Moves between states:
Z143: t>-, c>-, x>Z990, o>-, p>-, m>Z823, y>-, u>-, h>Z664
Z769: t>Z620, c>Z11, x>Z897, o>Z676, p>Z752, m>Z861, y>Z476, u>Z618, h>Z283
Z80: t>Z474, c>-, x>Z533, o>-, p>Z88, m>-, y>-, u>-, h>-
Z878: t>-, c>-, x>Z749, o>-, p>-, m>-, y>Z501, u>Z105, h>-
Z180: t>Z699, c>-, x>-, o>Z730, p>-, m>-, y>Z311, u>-, h>-
Z166: t>-, c>Z614, x>-, o>-, p>-, m>-, y>Z315, u>-, h>Z960
Z477: t>Z808, c>Z315, x>Z823, o>Z583, p>Z971, m>Z990, y>Z614, u>Z10, h>Z172
Z314: t>-, c>-, x>-, o>-, p>Z318, m>Z705, y>Z904, u>-, h>-
Z523: t>Z311, c>Z34, x>Z855, o>Z172, p>Z578, m>Z464, y>Z699, u>Z546, h>Z583
Z861: t>-, c>Z136, x>-, o>-, p>-, m>Z769, y>-, u>Z802, h>-
Z76: t>-, c>-, x>Z904, o>-, p>Z664, m>Z474, y>-, u>-, h>-
Z55: t>Z501, c>-, x>Z262, o>-, p>-, m>-, y>-, u>Z88, h>-
Z263: t>-, c>-, x>-, o>-, p>Z614, m>-, y>Z971, u>-, h>Z705
Z638: t>Z546, c>-, x>-, o>Z262, p>-, m>-, y>-, u>Z311, h>-
Z497: t>-, c>Z990, x>-, o>-, p>-, m>Z315, y>-, u>-, h>Z802
Z187: t>-, c>Z105, x>Z960, o>-, p>-, m>-, y>Z498, u>-, h>-
Z978: t>-, c>-, x>Z583, o>Z823, p>-, m>-, y>-, u>-, h>Z855
Z429: t>-, c>-, x>-, o>Z136, p>-, m>Z546, y>-, u>Z464, h>-
Z492: t>Z591, c>Z989, x>Z319, o>Z880, p>Z618, m>Z186, y>Z740, u>Z752, h>Z540
Z572: t>-, c>-, x>-, o>Z318, p>-, m>Z699, y>Z464, u>-, h>-
Z802: t>Z74, c>Z416, x>Z375, o>Z479, p>Z186, m>Z618, y>Z198, u>Z861, h>Z497
Z330: t>-, c>-, x>-, o>-, p>Z990, m>Z971, y>-, u>-, h>Z904
Z664: t>Z673, c>Z375, x>Z416, o>Z234, p>Z76, m>Z182, y>Z259, u>Z812, h>Z143
Z774: t>Z498, c>Z88, x>Z385, o>-, p>-, m>-, y>-, u>-, h>-
Z855: t>Z233, c>Z968, x>Z523, o>Z182, p>Z725, m>Z234, y>Z387, u>Z390, h>Z978
Z319: t>-, c>Z474, x>Z492, o>-, p>Z498, m>-, y>-, u>-, h>-
Z297: t>Z464, c>-, x>-, o>Z635, p>-, m>Z311, y>-, u>-, h>-
Z617: t>-, c>-, x>-, o>Z705, p>Z699, m>-, y>Z578, u>-, h>-
Z234: t>-, c>-, x>Z464, o>Z664, p>-, m>Z855, y>-, u>-, h>-
Z618: t>Z385, c>Z172, x>Z498, o>Z34, p>Z492, m>Z802, y>Z960, u>Z769, h>Z315
Z348: t>Z960, c>Z730, x>-, o>-, p>-, m>-, y>Z385, u>-, h>-
Z673: t>Z664, c>-, x>Z635, o>-, p>-, m>Z88, y>-, u>-, h>-
Z501: t>Z55, c>Z897, x>Z11, o>Z390, p>Z999, m>Z812, y>Z878, u>Z182, h>Z539
Z891: t>Z730, c>Z960, x>Z105, o>Z699, p>Z705, m>Z318, y>Z172, u>Z749, h>Z614
Z68: t>Z904, c>-, x>-, o>-, p>Z635, m>Z533, y>-, u>-, h>-
Z105: t>Z985, c>Z187, x>Z891, o>Z387, p>Z83, m>Z259, y>Z182, u>Z878, h>Z391
Z635: t>Z416, c>Z74, x>Z673, o>Z297, p>Z68, m>Z363, y>Z570, u>Z453, h>Z389
Z74: t>Z802, c>Z635, x>-, o>-, p>-, m>Z385, y>-, u>-, h>-
Z182: t>Z88, c>Z498, x>Z172, o>Z855, p>Z474, m>Z664, y>Z105, u>Z501, h>Z823
Z362: t>-, c>Z823, x>Z315, o>-, p>-, m>-, y>-, u>-, h>Z498
Z614: t>Z602, c>Z166, x>Z391, o>Z461, p>Z263, m>Z341, y>Z477, u>Z99, h>Z891
Z390: t>-, c>-, x>Z546, o>Z501, p>-, m>-, y>-, u>Z855, h>-
Z800: t>Z823, c>-, x>Z808, o>-, p>-, m>-, y>-, u>-, h>Z88
Z453: t>Z136, c>-, x>-, o>-, p>-, m>Z262, y>-, u>Z635, h>-
Z801: t>Z315, c>Z808, x>-, o>-, p>-, m>-, y>-, u>-, h>Z385
Z341: t>-, c>-, x>-, o>-, p>-, m>Z614, y>Z990, u>-, h>Z318
Z725: t>-, c>-, x>Z578, o>Z474, p>Z855, m>-, y>-, u>-, h>-
Z620: t>Z769, c>Z262, x>-, o>-, p>-, m>-, y>-, u>Z385, h>-
Z823: t>Z800, c>Z362, x>Z477, o>Z978, p>Z701, m>Z143, y>Z391, u>Z539, h>Z182
Z399: t>-, c>-, x>-, o>-, p>Z10, m>-, y>-, u>Z971, h>Z857
Z389: t>Z990, c>-, x>-, o>-, p>-, m>Z808, y>-, u>-, h>Z635
Z152: t>-, c>-, x>-, o>Z857, p>Z546, m>-, y>-, u>Z578, h>-
Z705: t>Z518, c>Z740, x>Z83, o>Z617, p>Z891, m>Z314, y>Z989, u>Z139, h>Z263
Z34: t>Z809, c>Z523, x>Z968, o>Z618, p>Z880, m>Z479, y>Z780, u>Z676, h>Z603
Z546: t>Z638, c>Z676, x>Z390, o>Z11, p>Z152, m>Z429, y>Z292, u>Z523, h>Z178
Z198: t>-, c>Z318, x>-, o>-, p>-, m>Z960, y>Z802, u>-, h>-
Z498: t>Z774, c>Z182, x>Z618, o>Z968, p>Z319, m>Z375, y>Z187, u>Z897, h>Z362
Z136: t>Z453, c>Z861, x>Z812, o>Z429, p>Z742, m>Z11, y>Z687, u>Z416, h>Z281
Z808: t>Z477, c>Z801, x>Z800, o>Z598, p>Z813, m>Z389, y>Z602, u>Z938, h>Z363
Z752: t>-, c>Z857, x>-, o>-, p>Z769, m>-, y>-, u>Z492, h>-
Z88: t>Z182, c>Z774, x>Z363, o>Z233, p>Z80, m>Z673, y>Z985, u>Z55, h>Z800
Z812: t>-, c>-, x>Z136, o>-, p>-, m>Z501, y>-, u>Z664, h>-
Z699: t>Z180, c>Z780, x>Z387, o>Z891, p>Z617, m>Z572, y>Z523, u>Z292, h>Z461
Z602: t>Z614, c>-, x>-, o>-, p>-, m>-, y>Z808, u>-, h>Z730
Z474: t>Z80, c>Z319, x>Z989, o>Z725, p>Z182, m>Z76, y>Z83, u>Z999, h>Z701
Z730: t>Z891, c>Z348, x>Z985, o>Z180, p>Z518, m>Z570, y>Z363, u>Z448, h>Z602
Z385: t>Z618, c>Z363, x>Z774, o>Z809, p>Z591, m>Z74, y>Z348, u>Z620, h>Z801
Z880: t>-, c>Z578, x>-, o>Z492, p>Z34, m>-, y>-, u>-, h>-
Z904: t>Z68, c>Z186, x>Z76, o>Z526, p>Z416, m>Z989, y>Z314, u>Z742, h>Z330
Z960: t>Z348, c>Z891, x>Z187, o>Z780, p>Z740, m>Z198, y>Z618, u>Z476, h>Z166
Z363: t>Z172, c>Z385, x>Z88, o>Z311, p>Z533, m>Z635, y>Z730, u>Z262, h>Z808
Z989: t>Z533, c>Z492, x>Z474, o>Z578, p>Z172, m>Z904, y>Z705, u>Z857, h>Z971
Z375: t>-, c>Z664, x>Z802, o>-, p>-, m>Z498, y>-, u>-, h>-
Z971: t>Z813, c>Z540, x>Z701, o>Z785, p>Z477, m>Z330, y>Z263, u>Z399, h>Z989
Z570: t>Z318, c>-, x>-, o>-, p>-, m>Z730, y>Z635, u>-, h>-
Z687: t>-, c>-, x>-, o>-, p>-, m>Z749, y>Z136, u>Z318, h>-
Z591: t>Z492, c>Z533, x>-, o>-, p>Z385, m>-, y>-, u>-, h>-
Z233: t>Z855, c>-, x>Z311, o>Z88, p>-, m>-, y>-, u>-, h>-
Z283: t>-, c>Z10, x>-, o>-, p>-, m>-, y>-, u>Z315, h>Z769
Z749: t>Z448, c>Z476, x>Z878, o>Z292, p>Z139, m>Z687, y>Z11, u>Z891, h>Z99
Z990: t>Z389, c>Z497, x>Z143, o>Z173, p>Z330, m>Z477, y>Z341, u>Z281, h>Z416
Z539: t>-, c>-, x>Z10, o>-, p>-, m>-, y>-, u>Z823, h>Z501
Z464: t>Z297, c>Z479, x>Z234, o>Z416, p>Z526, m>Z523, y>Z572, u>Z429, h>Z173
Z578: t>Z804, c>Z880, x>Z725, o>Z989, p>Z523, m>Z526, y>Z617, u>Z152, h>Z785
Z518: t>Z705, c>-, x>-, o>-, p>Z730, m>-, y>Z533, u>-, h>-
Z740: t>-, c>Z705, x>-, o>-, p>Z960, m>-, y>Z492, u>-, h>-
Z178: t>-, c>-, x>-, o>Z10, p>-, m>-, y>-, u>Z583, h>Z546
Z857: t>Z661, c>Z752, x>Z999, o>Z152, p>Z11, m>Z742, y>Z139, u>Z989, h>Z399
Z186: t>-, c>Z904, x>-, o>-, p>Z802, m>Z492, y>-, u>-, h>-
Z603: t>-, c>Z583, x>-, o>Z315, p>-, m>-, y>-, u>-, h>Z34
Z292: t>-, c>-, x>-, o>Z749, p>-, m>-, y>Z546, u>Z699, h>-
Z311: t>Z523, c>Z809, x>Z233, o>Z363, p>Z804, m>Z297, y>Z180, u>Z638, h>Z598
Z139: t>-, c>-, x>-, o>-, p>Z749, m>-, y>Z857, u>Z705, h>-
Z780: t>-, c>Z699, x>-, o>Z960, p>-, m>-, y>Z34, u>-, h>-
Z804: t>Z578, c>-, x>-, o>Z533, p>Z311, m>-, y>-, u>-, h>-
Z172: t>Z363, c>Z618, x>Z182, o>Z523, p>Z989, m>Z416, y>Z891, u>Z11, h>Z477
Z461: t>-, c>-, x>-, o>Z614, p>-, m>-, y>Z583, u>-, h>Z699
Z598: t>Z583, c>-, x>-, o>Z808, p>-, m>-, y>-, u>-, h>Z311
Z968: t>-, c>Z855, x>Z34, o>Z498, p>-, m>-, y>-, u>-, h>-
Z661: t>Z857, c>-, x>-, o>-, p>Z262, m>-, y>-, u>Z533, h>-
Z387: t>-, c>-, x>Z699, o>Z105, p>-, m>-, y>Z855, u>-, h>-
Z11: t>Z262, c>Z769, x>Z501, o>Z546, p>Z857, m>Z136, y>Z749, u>Z172, h>Z10
Z938: t>Z10, c>-, x>-, o>-, p>-, m>-, y>-, u>Z808, h>Z262
Z985: t>Z105, c>-, x>Z730, o>-, p>-, m>-, y>Z88, u>-, h>-
Z281: t>-, c>-, x>-, o>-, p>-, m>Z10, y>-, u>Z990, h>Z136
Z742: t>-, c>-, x>-, o>-, p>Z136, m>Z857, y>-, u>Z904, h>-
Z785: t>-, c>-, x>-, o>Z971, p>Z583, m>-, y>-, u>-, h>Z578
Z540: t>-, c>Z971, x>-, o>-, p>Z315, m>-, y>-, u>-, h>Z492
Z391: t>-, c>-, x>Z614, o>-, p>-, m>-, y>Z823, u>-, h>Z105
Z416: t>Z635, c>Z802, x>Z664, o>Z464, p>Z904, m>Z172, y>Z318, u>Z136, h>Z990
Z259: t>-, c>-, x>Z318, o>-, p>-, m>Z105, y>Z664, u>-, h>-
Z262: t>Z11, c>Z620, x>Z55, o>Z638, p>Z661, m>Z453, y>Z448, u>Z363, h>Z938
Z10: t>Z938, c>Z283, x>Z539, o>Z178, p>Z399, m>Z281, y>Z99, u>Z477, h>Z11
Z448: t>Z749, c>-, x>-, o>-, p>-, m>-, y>Z262, u>Z730, h>-
Z83: t>-, c>-, x>Z705, o>-, p>Z105, m>-, y>Z474, u>-, h>-
Z173: t>-, c>-, x>-, o>Z990, p>-, m>Z583, y>-, u>-, h>Z464
Z476: t>-, c>Z749, x>-, o>-, p>-, m>-, y>Z769, u>Z960, h>-
Z526: t>-, c>-, x>-, o>Z904, p>Z464, m>Z578, y>-, u>-, h>-
Z999: t>-, c>-, x>Z857, o>-, p>Z501, m>-, y>-, u>Z474, h>-
Z479: t>-, c>Z464, x>-, o>Z802, p>-, m>Z34, y>-, u>-, h>-
Z809: t>Z34, c>Z311, x>-, o>Z385, p>-, m>-, y>-, u>-, h>-
Z701: t>-, c>-, x>Z971, o>-, p>Z823, m>-, y>-, u>-, h>Z474
Z676: t>-, c>Z546, x>-, o>Z769, p>-, m>-, y>-, u>Z34, h>-
Z583: t>Z598, c>Z603, x>Z978, o>Z477, p>Z785, m>Z173, y>Z461, u>Z178, h>Z523
Z897: t>-, c>Z501, x>Z769, o>-, p>-, m>-, y>-, u>Z498, h>-
Z813: t>Z971, c>-, x>-, o>-, p>Z808, m>-, y>-, u>-, h>Z533
Z533: t>Z989, c>Z591, x>Z80, o>Z804, p>Z363, m>Z68, y>Z518, u>Z661, h>Z813
Z315: t>Z801, c>Z477, x>Z362, o>Z603, p>Z540, m>Z497, y>Z166, u>Z283, h>Z618
Z99: t>-, c>-, x>-, o>-, p>-, m>-, y>Z10, u>Z614, h>Z749
Z318: t>Z570, c>Z198, x>Z259, o>Z572, p>Z314, m>Z891, y>Z416, u>Z687, h>Z341

In the rows, 66 stands for zero.

The rows follow the links: the fewer symbols apart two states are, the more alike their rows tend to be.

Named rows; a name shown again gets a slightly different row:
Z105: [  50   81   53   84   63   78   41   36   35   71   48   89   60   75   64   44   84   79   61   59   72   94   65   61   59   55   75   70   99   76   67   90   51   98   99   64   65   80   65   92   56]
Z857: [  78   76   79   81   64   86   71   73   56   70   93   31   80   50   49   99   76   54   83   73   72   63   53   67   55   43   73   72   35   96   75   67   53   35   89   56   78   85   41   39   66]
Z348: [  52   62   78   87   70   80   57   48   59   67   66   90   98   85   75   38   77   56   59   61   55   63   92   58   81   83   65   59   86   57   97   67   47   84   86   64   35   56   69   80   34]
Z234: [  53   63   50   24   65   30   56   70   90   71   66   82   44   69   48   67   68   72   52   48   66   66   55   88   42   59   51   59   85   40   26   62   79   81   45   77   57   60   74   70   73]
Z292: [  52   63   86   73   70   59   30   75   47   88   54   80   92   60   86   46   64   75   72   68   66   65   71   62   64   23   57   85   60   30   54   52   51   57   88   87   74   78   43   55   57]
Z801: [  87   38   66   67   80   71   93   59   76   52   53   65   50   72   74   54   55   58   64   75   56   59   89   54   96  118   60   54   88   66   95   74  104   75   56   66   60   71   81   74   76]
Z34: [  67   65   79   76   68   41   68   76   91   92   68   70   57   80   39   63   75   49   31   36   85   86   58   57   62   63   64   44   63   25   84   63   66   59   76   86   95   61   67   74   78]
Z578: [  53   71   68   69   48   53   67   83   84   85   79   37   67   80   40   88   69   55   52   62   88   94   56   69   35   48   63   59   47   66   73   69   53   43   69   71   84   67   97   53   82]
Z523: [  54   67   76   69   71   22   35  100   94   75   61   80   67   77   60   72   69   70   46   51   87   88   66   65   55   54   74   61   71   29   54   64   56   55   52   75   81   73   86   67   78]
Z602: [  77   63   58   62   49   74   64   53   51   50   32   72   63   68  102   40   69   77   79   81   60   69   97   57  100   75   61   77   84   69   81   74   73   81   71   68   54   74   95   89   67]
Z477: [  94   72   55   79   71   63   58   81   66   33   43   82   34   63   83   79   61   78   76   65   64   78   76   53   87   99   84   73   76   88   55   75   87   65   45   69   65   67   80   86   78]
Z635: [  81   71   66   38   47   62   89   56   92   67   67   55   83   76   61   75   73   66   44   38   36   53   67   59   66   79   51   59   83  100   87   53   86   77   69   69   53   65   57   88   58]
Z676: [  64   45   95   71   86   50   60   82   69   85   78   76   70   59   58   61   58   59   69   71   75   62   57   62   59   46   56   69   51    8   62   54   68   52   69   70   94   65   41   48   77]
Z391: [  66   68   41   74   67   77   57   49   33   45   37   78   52   70   98   43   68   79   79   94   73   74   82   63   87   76   78   79   87   75   42   87   63   86   70   62   64   67   81   91   66]
Z474: [  52   78   51   74   68   68   73   65   76   59   98   33   55   76   24   99   73   51   60   57   86   91   43   69   38   62   78   64   58   97   67   91   44   64   76   47   70   76   85   54   72]
Z416: [  74   94   56   52   53   57   73   73   87   52   61   78   70   53   71   85   68   83   60   43   38   48   60   66   53   78   65   48   91   91   49   56   72   65   37   70   39   46   50   74   43]
Z904: [  64   99   61   52   31   78   89   60   79   70   82   43   65   63   43   97   72   59   49   60   55   73   45   68   44   75   76   51   54  113   61   63   61   55   62   64   56   56   76   51   56]
Z673: [  62   56   43   28   77   62   68   49   90   55   76   64   60   68   65   61   74   76   55   45   38   52   75   87   57   86   46   52  106   84   54   72   71   96   60   50   35   70   67   72   53]
Z583: [  81   64   64   66   52   34   64   80   71   67   38   71   39   82   69   62   66   77   54   65   96   88   62   66   75   73   61   66   64   50   59   80  104   56   70   97  100   65   86   81  103]
Z749: [  78   79   85   94   69   83   53   50   31   76   53   75   90   52   83   55   72   72   78   73   60   61   71   59   74   23   61   87   61   67   71   57   63   47   96   73   71   72   28   71   57]
Z699: [  52   81   70   75   52   50   43   60   49   82   41   80   86   82   72   46   73   74   50   61   78   92   73   53   59   37   62   65   67   45   68   69   58   66   85   86   80   60   78   92   71]
Z618: [  73   63   70  110   90   59   59   75   90   58   85   90   65   67   49   66   69   49   50   42   71   64   62   55   68   98   86   50   81   44   89   67   59   64   45   50   54   48   47   68   46]
Z136: [  91   71   87   47   64   80   84   68   63   77   63   57   72   49   73   81   61   68   66   48   45   36   45   56   62   45   55   73   52   88   60   42   85   49   76   74   72   64    6   59   62]
Z661: [  74   56   81   69   84   82   73   73   76   63   98   38   91   65   49   72   66   61   73   81   57   52   71   74   65   42   60   85   40   75   91   51   50   42   73   41   76   91   55   30   55]
Z855: [  62   65   64   56   82   32   45   73   87   76   63   70   44   83   34   64   77   65   52   44   94   88   48   77   43   53   61   72   79   45   53   85   66   71   76   74   84   72   77   81   89]
Z802: [  75   76   71   61   51   79   99   48   81   80   77   74   51   74   53   80   71   60   39   39   46   53   46   51   61   93   68   27   71   85   86   48   80   70   57   72   58   36   42   82   61]
Z390: [  59   53   79   64  101   41   46   88   73   71   61   75   68   64   60   61   51   69   69   68   83   67   54   82   56   38   63   83   55   25   38   63   55   65   69   57   92   83   45   50   79]
Z262: [  91   61   83   64   82   60   80   61   73   69   83   59   77   72   66   65   74   59   66   57   54   51   67   60   77   45   54   90   69   76   88   64   78   54   88   57   86  101   28   70   63]
Z572: [  41   89   61   51   40   46   53   68   68   84   34   90   80   69   86   45   71   79   56   60   65   74   74   70   54   44   65   61   69   50   51   45   58   81   65   89   49   60   78   82   61]
Z539: [  92   53   57   63   99   69   60   77   43   58   57   73   50   52   77   59   49   73   89   79   67   55   64   68   93   63   66   87   73   70   39   76   92   60   72   64   86   81   40   60   88]
Z259: [  41   86   41   60   55   78   48   42   47   68   52   86   65   65   86   41   70   92   72   59   49   68   66   71   60   62   65   56   92   83   37   64   54   99   56   62   32   50   54   83   43]
Z139: [  55   75   85   86   64   93   63   67   28   73   78   61   93   44   76   66   59   64   91   92   66   67   66   70   58   31   76   76   37   81   64   58   31   48   79   59   60   73   49   45   52]
Z318: [  55  111   61   53   33   77   71   34   49   78   32   74   73   68   85   54   80   83   58   54   50   62   69   55   60   54   62   57   83   90   67   55   66   82   76   85   48   52   55   90   40]
Z429: [  70   68   80   39   65   47   56   90   69   87   62   79   75   54   72   63   58   72   65   57   55   43   43   81   50   35   56   75   55   34   38   34   78   48   61   87   66   67   36   55   77]
Z878: [  56   66   61   80   84   84   33   57   30   76   64   82   75   52   81   48   70   72   86   74   63   57   60   67   72   37   68   88   73   60   53   74   52   71   87   59   68   71   34   66   51]
Z603: [  66   49   73   69   70   41   70   85   72   65   49   78   38   75   71   55   52   60   55   72   88   79   73   56   82   94   67   57   60   26   67   66   91   66   50   80   86   55   97   75  100]
Z492: [  67   64   69   88   62   84   87   57   70   74  104   48   69   70   23   87   76   42   48   62   81   77   54   60   51   72   83   51   42   88   98   72   47   58   70   47   74   58   70   54   68]
Z173: [  73   69   63   38   44   36   70   79   74   69   35   76   42   69   82   66   58   84   66   59   67   68   67   68   70   79   66   59   56   54   32   58  108   62   39   93   68   54   86   71   82]

Each walk starts at a row. The symbols on each line, taken left to right, move it on to the next state.
Answer with the state's row; about right is enough.
new walk
[  36   77   46   83   65   82   41   64   48   52   82   56   84   59   65   62   77   67   72   81   70   86   70   70   47   44   76   69   68   82   58   81   16   77   72   47   44   67   93   59   52]
x c [  41   75   62   95   46   88   51   59   47   71   89   62   86   59   60   62   72   59   64   83   70   71   74   61   48   62   90   46   46   73   88   60   26   68   69   53   51   46   85   51   48]
p c c [  59   80   73  108   57   82   64   40   45   76   57   82   72   81   67   46   76   67   55   56   75   80   67   40   72   74   79   47   69   62   94   73   53   79   80   77   60   45   57   92   47]
new walk
[  69   52   86   85   78   94   72   75   55   74  113   49   79   50   47   84   51   45   78   79   66   54   53   72   57   60   75   67   30   75   77   59   47   40   61   55   70   63   44   33   60]
p y y [  87   64   90   89   91   81   81   62   54   80   90   66   67   54   50   72   59   43   73   57   64   53   48   57   67   60   70   61   56   61   85   62   77   43   85   67   87   64    5   58   62]
c u x t y [  44   66   43   72   83   67   46   41   49   54   53   83   85   66   80   39   72   67   67   64   60   62   88   70   77   59   59   71  104   62   70   87   44   95   88   54   41   89   78   86   49]
new walk
[  40   65   52   98   80   90   50   47   33   75   63   91   62   67   68   38   70   70   64   71   72   75   66   58   72   73   79   49   81   47   66   80   40   97   74   51   42   53   56   80   50]
x t y [  79   57   76   79   78   66   95   46   82   71   81   64   77   86   44   68   78   38   42   39   58   68   71   52   77   83   53   49   75   65  114   76   74   69   75   60   74   62   60   83   55]
o t t [  59   45   76   65   79   42   65   75  109   82   73   74   72   87   52   55   62   50   36   52   76   73   72   68   66   83   50   48   68    5   88   59   65   79   59   66   69   66   88   71   73]
new walk
[  44   81   44   38   50   75   65   68   73   61   86   49   64   55   49   94   67   69   69   72   55   61   50   84   37   61   72   58   65  104   36   69   41   75   49   49   41   53   75   50   58]
p x m [  90   85   69  101   70   50   67   73   95   48   61   66   67   69   49   91   86   58   42   37   80   81   56   54   57   70   80   70   79   83   81   79   70   52   84   64   78   67   52   94   62]
h o y [  65   65   63   67   52   51   43   81   49   67   23   86   59   73   98   38   74   86   73   84   76   80   84   64   86   57   68   78   69   41   54   68   74   62   66   90   73   58   96   83   85]
new walk
[  75   54   72   49   60   34   69   70  103   75   61   62   76   98   57   72   83   59   40   42   84   81   75   62   59   56   49   73   81   35   84   69   80   59   82   78   86   83   81   83   81]
x t h [  70   61   51   53   73   42   58   81   68   58   48   70   32   76   70   62   55   76   74   68  101   80   61   68   70   72   72   70   81   46   42   79   86   69   45   73   83   80   85   73  102]
o c x [  96   64   63   84   63   69  100   61   68   57   50   71   35   67   69   76   64   58   66   57   77   76   73   45   90  114   77   53   66   72   84   71  101   67   65   69   88   49   74   90   86]
new walk
[  39   65   62   70   54   79   53   47   58   59   74   49  105   73   68   64   85   61   66   84   59   67   88   66   65   53   70   67   61   89   93   67   25   73   82   59   39   75  105   59   41]
t t y [  60   58   76   66   59   72   78   58   96   62   88   32   75   74   45   93   83   47   49   59   66   69   62   65   58   62   66   67   65  102   99   72   43   49   77   55   65   79   93   54   70]
x x h [  80   54   55   55   60   71   89   68   72   40   59   38   63   73   70   80   66   56   75   93   70   74   87   71   82   96   74   67   58  102   81   80   70   55   59   55   54   84  116   56   78]
new walk
[  75   82   50   45   31   77   83   67   65   56   58   42   52   59   75   87   64   74   73   78   66   66   61   68   65   89   78   55   55  107   54   60   78   60   44   73   51   50   92   55   73]
m p y p [  59   84   49   86   35   88   59   61   31   51   51   56   55   63   79   61   74   84   87   96   67   77   80   54   78   74   89   68   51   95   63   72   54   54   66   75   59   62  114   69   69]
y x [  66   60   41   65   73   75   80   71   56   51   78   45   33   61   57   83   55   71   79   90   80   77   65   69   67   85   88   62   65   93   51   89   66   75   50   53   68   72  103   53   78]
new walk
[  47   62   59   85   80   83   66   62   70   69  104   52   53   54   27   86   65   52   64   74   77   80   55   74   45   76   78   45   57   78   85   84   39   72   62   37   62   56   79   43   65]
p u [  65   43   76   82  110   86   63   66   52   70   99   79   55   51   46   65   50   58   81   67   70   49   48   66   69   61   69   74   79   54   66   70   64   63   69   49   75   72    4   42   65]
u c [  64   67   42   82  103   56   38   74   93   39   83   91   49   68   42   80   68   71   59   51   83   67   58   74   64   75   75   78  101   63   49   87   50   80   55   45   50   77   59   77   51]
new walk
[  88   60   93   91   92   68   55   86   64   56   82   72   81   44   66   78   63   66   73   67   62   44   59   67   72   43   74   94   57   63   66   46   66   40   76   57   77   84   14   54   52]
u t x [  68   50   61   55   94   65   65   49   96   52   70   62   65   89   47   72   80   55   50   48   66   74   62   57   74   75   51   72  108   71   87   96   67   82   88   46   61   98   61   83   63]
m m m t [  70   88   43   38   62   62   81   48   72   66   63   71   47   73   55   81   69   74   55   39   60   63   40   69   49   73   59   55   89  100   43   72   79   83   66   55   56   53   38   89   59]
